Below is a small trained network, with its code and all its weights. Each question gives an input and a class and asks what happens when units are switched off, that is, made to give their printed mean instead of their output.

import numpy as np


def w(rows, s, z=0):
    codes = np.array(rows[::2]) - 128.0
    scale = np.full(codes.shape[1], s)
    scale[-1] = z or s
    return codes * scale


def norm(h):
    return h / np.sqrt((h * h).mean(-1, keepdims=True) + 1e-5)


def f(y):
    return y / 2 * (1 + np.tanh(0.7978845608 * (y + 0.044715 * y**3)))


def log_softmax(a):
    a = a - a.max(-1, keepdims=True)
    return a - np.log(np.exp(a).sum(-1, keepdims=True))


def net(x, mask):
    res = np.array(x, float).reshape(1, 3) / 4 @ E
    u = 0
    for l in range(2):
        y = f(norm(res) @ A[l][:, :-1].T + A[l][:, -1])
        res = res + np.where(mask[u : u + 10], y, B[l][:, -1]) @ B[l][:, :-1]
        u += 10
    return log_softmax(norm(res)[-1] @ U[:, :-1].T + U[:, -1])


A, B = {}, {}
E = w([
[157,67,105,183,176,157,171],'x0',
[149,144,198,147,124,143,54],'x1',
[96,2,72,113,135,84,85],'x2',
],0.0096)
A[0] = w([
[91,93,143,195,163,175,29,66],'0.n1',
[103,99,148,203,108,60,38,81],'0.n2',
[103,131,101,68,105,116,167,53],'0.n3',
[2,172,134,119,120,108,191,8],'0.n4',
[91,102,121,76,160,114,71,154],'0.n5',
[202,123,181,138,173,189,114,183],'0.n6',
[132,128,100,133,156,124,138,94],'0.n7',
[135,173,124,116,167,194,144,160],'0.n8',
[162,88,149,185,205,154,138,68],'0.n9',
[122,222,173,147,106,183,56,106],'0.n10',
],0.0086,0.0015)
B[0] = w([
[97,143,199,48,84,163,130,203],'0.n1',
[166,117,119,110,112,106,101,203],'0.n2',
[131,116,139,137,160,145,213,158],'0.n3',
[183,80,129,40,103,111,153,164],'0.n4',
[155,172,84,119,144,182,90,186],'0.n5',
[84,120,203,138,143,183,119,226],'0.n6',
[151,102,141,130,73,97,1,137],'0.n7',
[66,141,160,125,96,105,29,184],'0.n8',
[191,92,177,93,158,118,171,214],'0.n9',
[44,174,83,167,103,182,187,255],'0.n10',
],0.0066,0.0055)
A[1] = w([
[233,9,95,106,140,71,141,102],'1.n1',
[89,225,198,110,21,205,108,229],'1.n2',
[115,115,110,103,132,194,63,204],'1.n3',
[227,132,83,255,202,162,91,36],'1.n4',
[186,198,65,25,124,68,188,64],'1.n5',
[163,74,219,156,160,177,162,103],'1.n6',
[151,148,140,32,131,105,208,51],'1.n7',
[152,119,149,68,83,126,183,84],'1.n8',
[138,197,100,156,181,169,189,254],'1.n9',
[112,62,51,204,174,110,123,186],'1.n10',
],0.0074,0.0022)
B[1] = w([
[81,208,80,147,160,133,102,203],'1.n1',
[132,114,93,176,139,120,132,255],'1.n2',
[221,144,162,102,171,34,147,161],'1.n3',
[168,61,156,93,131,165,112,137],'1.n4',
[139,54,127,87,59,194,196,169],'1.n5',
[141,104,162,98,114,112,204,182],'1.n6',
[107,73,97,83,138,182,121,153],'1.n7',
[93,40,89,90,114,122,120,145],'1.n8',
[98,128,141,124,80,61,2,181],'1.n9',
[166,167,172,203,169,121,151,162],'1.n10',
],0.0084,0.0092)
U = w([
[218,131,109,68,157,81,41,142],'0',
[86,231,149,243,52,179,101,116],'1',
[147,104,30,199,235,122,173,8],'2',
[191,64,246,125,153,173,177,246],'3',
[112,65,55,54,27,198,183,94],'4',
],0.013,0.0014)

Each question gives the input, the list of numbers given to net, and the class t.
The units are the neurons (one row each of A and B). Each row of codes is followed by its name. A weight is (code - 128) times the scale printed after its matrix; where a second scale follows, it is the last column's (A, B and U).
mask holds one flag per neuron, layer by layer. A switched-off neuron (its flag False) gives its mean, the last column of its row in B, instead of its output. The means were averaged over made-up inputs and are rounded, as every weight is.
A unit's drop is (log p(t) with every unit on - log p(t) with that unit switched off) / (log p(t) with every unit on - log p(t) with every unit switched off).
The circuit of an input: a set's keep is (log p(t) with only the set's units on - log p(t) with every unit switched off) / (log p(t) with every unit on - log p(t) with every unit switched off). Starting from the 12 units with the biggest drops (on a tie, the unit counted first), units are removed one at a time, each time the one whose removal leaves the highest keep (on an exact tie, the one counted first), for as long as the keep stays at least 0.8.
units of the circuit, in order: the units of the circuit, biggest drop first
top k neurons: the k neurons with the biggest drops, biggest first
top k neurons in layer l: the k neurons of layer l with the biggest drops, biggest first
drop of u: that unit's drop, to one decimal
input [7,-3,-1], class 3: top 2 neurons in layer 1 : [1.n4; 1.n6]
input [-2,-6,7], class 2: top neuron : [1.n10]
input [-4,1,1], class 4: units of the circuit, in order : [0.n6; 0.n8; 1.n5]
input [7,-5,-8], class 3: top 2 neurons : [0.n10; 1.n1]
input [5,-6,-7], class 4: top 2 neurons in layer 1 : [1.n1; 1.n10]
input [6,-7,-5], class 4: top 2 neurons in layer 0 : [0.n6; 0.n4]
input [7,1,3], class 3: top 2 neurons in layer 1 : [1.n6; 1.n2]
input [-1,0,7], class 0: top 2 neurons : [1.n2; 0.n10]
input [0,-5,-7], class 4: top 2 neurons : [0.n4; 1.n5]
input [4,-6,-7], class 4: top 2 neurons : [0.n10; 0.n4]
input [7,1,2], class 3: top 2 neurons : [1.n6; 1.n2]
input [1,2,6], class 0: top 2 neurons : [0.n1; 1.n2]
input [1,-7,4], class 2: drop of 1.n10 : 0.2
input [0,-6,-7], class 4: drop of 0.n4 : 1.1
input [-7,-5,-5], class 4: top neuron : [0.n4]
input [-2,0,6], class 0: drop of 1.n2 : 0.2
